Here is a tiny trained network, its code and every weight. The questions are about switching its units off for an input and a class, where a switched-off unit gives its printed mean instead of its output.

import numpy as np


def w(rows, s, z=0):
    codes = np.array(rows[::2]) - 128.0
    scale = np.full(codes.shape[1], s)
    scale[-1] = z or s
    return codes * scale


def f(y):
    return y / 2 * (1 + np.tanh(0.7978845608 * (y + 0.044715 * y**3)))


def log_softmax(a):
    a = a - a.max(-1, keepdims=True)
    return a - np.log(np.exp(a).sum(-1, keepdims=True))


def net(x, mask):
    res = np.array(x, float).reshape(1, 5) / 4 @ E
    y = f(res @ A[0][:, :-1].T + A[0][:, -1])
    res = res + np.where(mask, y, B[0][:, -1]) @ B[0][:, :-1]
    return log_softmax(res[-1] @ U[:, :-1].T + U[:, -1])


A, B = {}, {}
E = w([
[140,149,64,104,62],'x0',
[233,156,101,204,133],'x1',
[107,204,151,82,101],'x2',
[93,152,171,253,74],'x3',
[90,156,117,170,205],'x4',
],0.013)
A[0] = w([
[171,129,122,119,117,180],'n0',
[75,92,162,79,121,230],'n1',
[200,116,118,85,87,156],'n2',
[79,124,170,93,61,156],'n3',
[138,166,58,152,143,165],'n4',
[93,207,150,158,130,226],'n5',
[163,125,146,186,166,179],'n6',
[180,135,95,74,56,188],'n7',
[116,182,152,171,51,203],'n8',
[106,152,152,87,180,180],'n9',
[85,7,143,127,123,254],'n10',
[162,110,99,130,156,152],'n11',
[74,126,128,70,163,170],'n12',
[139,188,26,134,170,137],'n13',
[107,194,162,137,129,162],'n14',
[142,158,191,147,124,145],'n15',
[112,80,161,122,207,113],'n16',
[130,252,122,90,121,129],'n17',
[179,129,113,114,128,166],'n18',
[108,89,145,169,214,216],'n19',
[151,70,154,110,147,90],'n20',
[105,166,143,190,132,116],'n21',
[182,165,125,91,120,200],'n22',
[80,157,165,117,168,130],'n23',
[118,131,118,174,198,190],'n24',
[120,129,168,178,131,151],'n25',
[201,175,93,116,100,167],'n26',
],0.016,0.005)
B[0] = w([
[149,81,175,119,141,172],'n0',
[101,167,35,100,128,224],'n1',
[138,53,106,113,106,215],'n2',
[111,104,69,152,112,215],'n3',
[142,130,148,175,204,185],'n4',
[185,183,140,186,88,226],'n5',
[106,121,164,157,158,196],'n6',
[143,42,66,163,150,247],'n7',
[83,111,143,180,99,251],'n8',
[207,169,114,68,113,194],'n9',
[2,118,149,93,155,235],'n10',
[134,130,112,106,168,171],'n11',
[160,179,69,104,82,211],'n12',
[159,138,70,140,197,202],'n13',
[198,175,129,176,64,191],'n14',
[171,135,186,137,108,181],'n15',
[118,162,186,49,135,206],'n16',
[175,115,88,170,122,214],'n17',
[140,77,137,103,144,179],'n18',
[113,148,196,88,148,230],'n19',
[107,104,173,106,110,161],'n20',
[95,137,178,141,127,207],'n21',
[236,71,135,124,111,200],'n22',
[126,180,128,108,114,193],'n23',
[153,151,144,136,154,201],'n24',
[117,133,221,122,118,198],'n25',
[176,98,161,153,129,226],'n26',
],0.012,0.015)
U = w([
[89,114,191,83,179,57],'0',
[188,189,97,124,78,33],'1',
[185,12,123,123,127,117],'2',
[150,147,140,146,233,178],'3',
[117,168,194,214,64,93],'4',
[36,110,63,122,106,252],'5',
[136,179,138,19,128,153],'6',
],0.011,0.003)

Each question gives the input, the list of numbers given to net, and the class t.
The units are the neurons (one row each of A and B). Each row of codes is followed by its name. A weight is (code - 128) times the scale printed after its matrix; where a second scale follows, it is the last column's (A, B and U).
mask holds one flag per neuron, in row order. A switched-off neuron (its flag False) gives its mean, the last column of its row in B, instead of its output. The means were averaged over made-up inputs and are rounded, as every weight is.
A unit's drop is (log p(t) with every unit on - log p(t) with that unit switched off) / (log p(t) with every unit on - log p(t) with every unit switched off).
The circuit of an input: a set's keep is (log p(t) with only the set's units on - log p(t) with every unit switched off) / (log p(t) with every unit on - log p(t) with every unit switched off). Starting from the 12 units with the biggest drops (on a tie, the unit counted first), units are removed one at a time, each time the one whose removal leaves the highest keep (on an exact tie, the one counted first), for as long as the keep stays at least 0.8.
circuit, biggest first: the units of the circuit, biggest drop first
top k neurons: the k neurons with the biggest drops, biggest first
drop when u is switched off: that unit's drop, to one decimal
input [-6,-8,2,0,-5], class 6: top 4 neurons : [n9, n7, n8, n16]
input [-4,-1,-6,-3,-7], class 0: circuit, biggest first : [n10]
input [7,-8,3,-4,-6], class 5: top 3 neurons : [n1, n3, n12]
input [-5,-6,4,3,3], class 6: top 2 neurons : [n16, n19]
input [7,-5,2,-2,3], class 1: top 3 neurons : [n10, n12, n8]
input [-1,-6,0,-3,-2], class 6: top 2 neurons : [n9, n8]
input [7,4,1,8,-8], class 2: top 2 neurons : [n7, n2]
input [5,8,-7,-3,4], class 3: top 2 neurons : [n4, n13]
input [-5,-8,-5,4,-3], class 5: top 2 neurons : [n1, n10]
input [5,2,8,4,-4], class 2: top 2 neurons : [n7, n22]
input [6,-5,-8,-2,-8], class 5: top 2 neurons : [n10, n1]
input [4,-1,6,-7,-6], class 2: drop when n7 is switched off : 0.0
input [-3,5,-5,-3,2], class 3: drop when n10 is switched off : 0.2
input [-4,3,8,1,-5], class 2: circuit, biggest first : [n22]
input [3,-2,6,2,2], class 1: drop when n26 is switched off : 0.1
